Below are the code and all the weights of a small trained network. Each question names an input and a target symbol and asks about switching units off, where a switched-off unit gives its printed mean instead of its output.

import numpy as np


def w(rows, s, z=0):
    codes = np.array(rows[::2]) - 128.0
    scale = np.full(codes.shape[1], s)
    scale[-1] = z or s
    return codes * scale


def f(y):
    return y / 2 * (1 + np.tanh(0.7978845608 * (y + 0.044715 * y**3)))


def softmax(a):
    e = np.exp(a - a.max(-1, keepdims=True))
    return e / e.sum(-1, keepdims=True)


def log_softmax(a):
    a = a - a.max(-1, keepdims=True)
    return a - np.log(np.exp(a).sum(-1, keepdims=True))


def net(x, mask):
    ids = ['ΔΞΣαβγεμτ'.index(c) for c in x.split()]
    T = len(ids)
    res = E[ids] + P[:T]
    r = res
    for j in range(2):
        rows = slice(2 * j, 2 * j + 2)
        q, k, v = (r @ M[0][rows].T for M in (Q, K, V))
        z = softmax(np.where(np.tri(T) > 0, q @ k.T / 2**0.5, -1e9)) @ v
        o = O[0][rows]
        res = res + np.where(mask[j], z, o[:, -1]) @ o[:, :-1]
    y = f(res @ A[0][:, :-1].T + A[0][:, -1])
    res = res + np.where(mask[2:10], y, B[0][:, -1]) @ B[0][:, :-1]
    return log_softmax(res[-1] @ U[:, :-1].T + U[:, -1])


Q, K, V, O, A, B = {}, {}, {}, {}, {}, {}
E = w([
[218,184,134,116,82,104],'Δ',
[121,119,115,165,89,87],'Ξ',
[109,121,60,91,140,78],'Σ',
[168,186,101,144,142,119],'α',
[153,248,113,161,114,86],'β',
[147,142,109,143,66,89],'γ',
[115,161,23,150,72,105],'ε',
[206,73,91,104,109,74],'μ',
[67,96,152,25,172,144],'τ',
],0.016)
P = w([
[83,161,152,190,196,177],'0',
[122,123,119,139,170,160],'1',
[160,120,143,125,142,153],'2',
[158,227,146,129,127,174],'3',
[147,107,126,136,164,132],'4',
[192,132,166,145,125,202],'5',
[85,242,187,102,98,73],'6',
[172,255,156,119,126,187],'7',
[136,178,80,100,141,155],'8',
[121,67,110,79,143,156],'9',
[127,182,136,54,185,228],'10',
[143,196,130,120,178,251],'11',
[77,78,145,73,116,161],'12',
[116,148,128,169,95,94],'13',
],0.0074)
Q[0] = w([
[155,103,156,78,254,213],'H0',
[163,137,138,122,165,215],'H0',
[106,145,137,82,196,129],'H1',
[107,160,105,26,175,179],'H1',
],0.0098)
K[0] = w([
[114,158,87,206,81,12],'H0',
[128,64,129,176,130,101],'H0',
[119,197,150,112,185,178],'H1',
[131,85,153,60,155,158],'H1',
],0.011)
V[0] = w([
[146,144,171,176,117,120],'H0',
[150,129,92,153,110,102],'H0',
[151,73,9,182,103,125],'H1',
[146,69,94,200,99,129],'H1',
],0.012)
O[0] = w([
[147,173,191,166,89,72,55],'H0',
[120,211,136,53,2,98,146],'H0',
[70,149,160,61,55,213,253],'H1',
[134,128,144,105,85,91,109],'H1',
],0.0099,0.0048)
A[0] = w([
[160,179,132,82,89,138,178],'N0',
[254,74,175,114,175,57,2],'N1',
[67,42,199,101,254,144,191],'N2',
[104,150,125,243,68,133,246],'N3',
[146,37,176,135,116,162,2],'N4',
[168,164,95,52,66,148,65],'N5',
[143,117,178,137,188,184,56],'N6',
[34,118,27,115,113,92,184],'N7',
],0.0079,0.0033)
B[0] = w([
[153,67,66,163,118,69,231],'N0',
[49,172,164,167,133,130,131],'N1',
[161,212,150,115,151,78,164],'N2',
[92,118,206,2,171,84,176],'N3',
[108,178,119,132,176,214,116],'N4',
[120,108,109,91,96,83,249],'N5',
[101,107,74,196,165,6,122],'N6',
[165,176,193,94,91,179,255],'N7',
],0.0085,0.0078)
U = w([
[92,64,43,107,68,42,180],'Δ',
[32,116,81,148,68,40,22],'Ξ',
[115,120,151,51,184,123,126],'Σ',
[70,204,84,97,13,96,71],'α',
[152,85,254,88,87,108,17],'β',
[106,87,121,44,144,96,24],'γ',
[168,149,135,55,138,239,254],'ε',
[192,108,244,122,80,131,2],'μ',
[214,162,198,64,158,85,254],'τ',
],0.0062,0.0033)

Each question gives the input, a string of symbols that net reads in full, and the target symbol t.
The units are the heads (2 rows each of Q, K, V and O) and the neurons (one row each of A and B). Each row of codes is followed by its name. A weight is (code - 128) times the scale printed after its matrix; where a second scale follows, it is the last column's (O, A, B and U).
mask holds one flag per unit, heads first, then neurons. A switched-off unit (its flag False) gives its mean, the last column of its rows in O or B, instead of its output. The means were averaged over made-up inputs and are rounded, as every weight is.
A unit's drop is (log p(t) with every unit on - log p(t) with that unit switched off) / (log p(t) with every unit on - log p(t) with every unit switched off).
The circuit of an input: a set's keep is (log p(t) with only the set's units on - log p(t) with every unit switched off) / (log p(t) with every unit on - log p(t) with every unit switched off). Starting from all 10 units, units are removed one at a time, each time the one whose removal leaves the highest keep (on an exact tie, the one counted first), for as long as the keep stays at least 0.8.
units of the circuit, in order: the units of the circuit, biggest drop first
most important unit: the unit with the biggest drop
top k neurons: the k neurons with the biggest drops, biggest first
heads that matter: for each layer, one digit per head in row order, 1 if its drop is at least 0.15 and else 0, layers parted by /
drop when u is switched off: that unit's drop, to one decimal
input ε μ Σ ε Σ Σ τ μ Δ ε ε ε Δ, target Δ: heads that matter	00
input Ξ β Ξ β τ ε ε ε μ Σ Δ ε ε γ, target ε: heads that matter	10
input ε τ μ Ξ Σ μ Σ, target τ: heads that matter	11
input μ τ Σ γ β Σ ε, target ε: units of the circuit, in order	[H0; N7; N0]
input ε ε Ξ, target α: heads that matter	11
input ε α ε β ε Σ ε Δ, target α: heads that matter	11
input Ξ τ Σ μ ε Ξ Ξ Ξ α Ξ, target ε: units of the circuit, in order	[H0; N0; N5]
input ε Σ ε τ ε ε β Σ Σ Σ μ ε ε β, target ε: top 2 neurons	[N5; N0]
input Σ Δ ε Σ α ε Σ μ, target Δ: units of the circuit, in order	[N7; N0; H0; N5]
input Σ Σ Σ Σ Σ ε β ε β ε ε μ, target Δ: most important unit	N7
input ε Σ ε τ Σ μ ε α Σ, target ε: heads that matter	00
input μ τ Σ ε τ β Δ Σ τ Σ, target τ: units of the circuit, in order	[H1; N2; N7]
input ε Σ ε Δ, target α: units of the circuit, in order	[H1; H0]
input ε Σ Σ Σ τ α Δ ε ε Σ ε ε Σ, target ε: top 2 neurons	[N7; N0]
input β γ ε Ξ α ε α ε Ξ β τ ε ε Ξ, target ε: heads that matter	11
input ε μ γ ε Σ Σ, target α: heads that matter	11
input β ε β β ε γ γ τ Ξ Σ μ ε Σ γ, target ε: top 3 neurons	[N0; N5; N4]
input Ξ ε Ξ Δ Δ ε Σ ε τ ε β ε γ μ, target ε: top 2 neurons	[N0; N4]
input ε ε ε Σ, target α: drop when N6 is switched off	0.0
input Σ μ β Ξ γ β μ Δ τ Δ, target Δ: drop when H1 is switched off	-0.1
input τ ε α β Δ ε γ Σ Σ β α Σ ε, target ε: drop when H0 is switched off	0.5
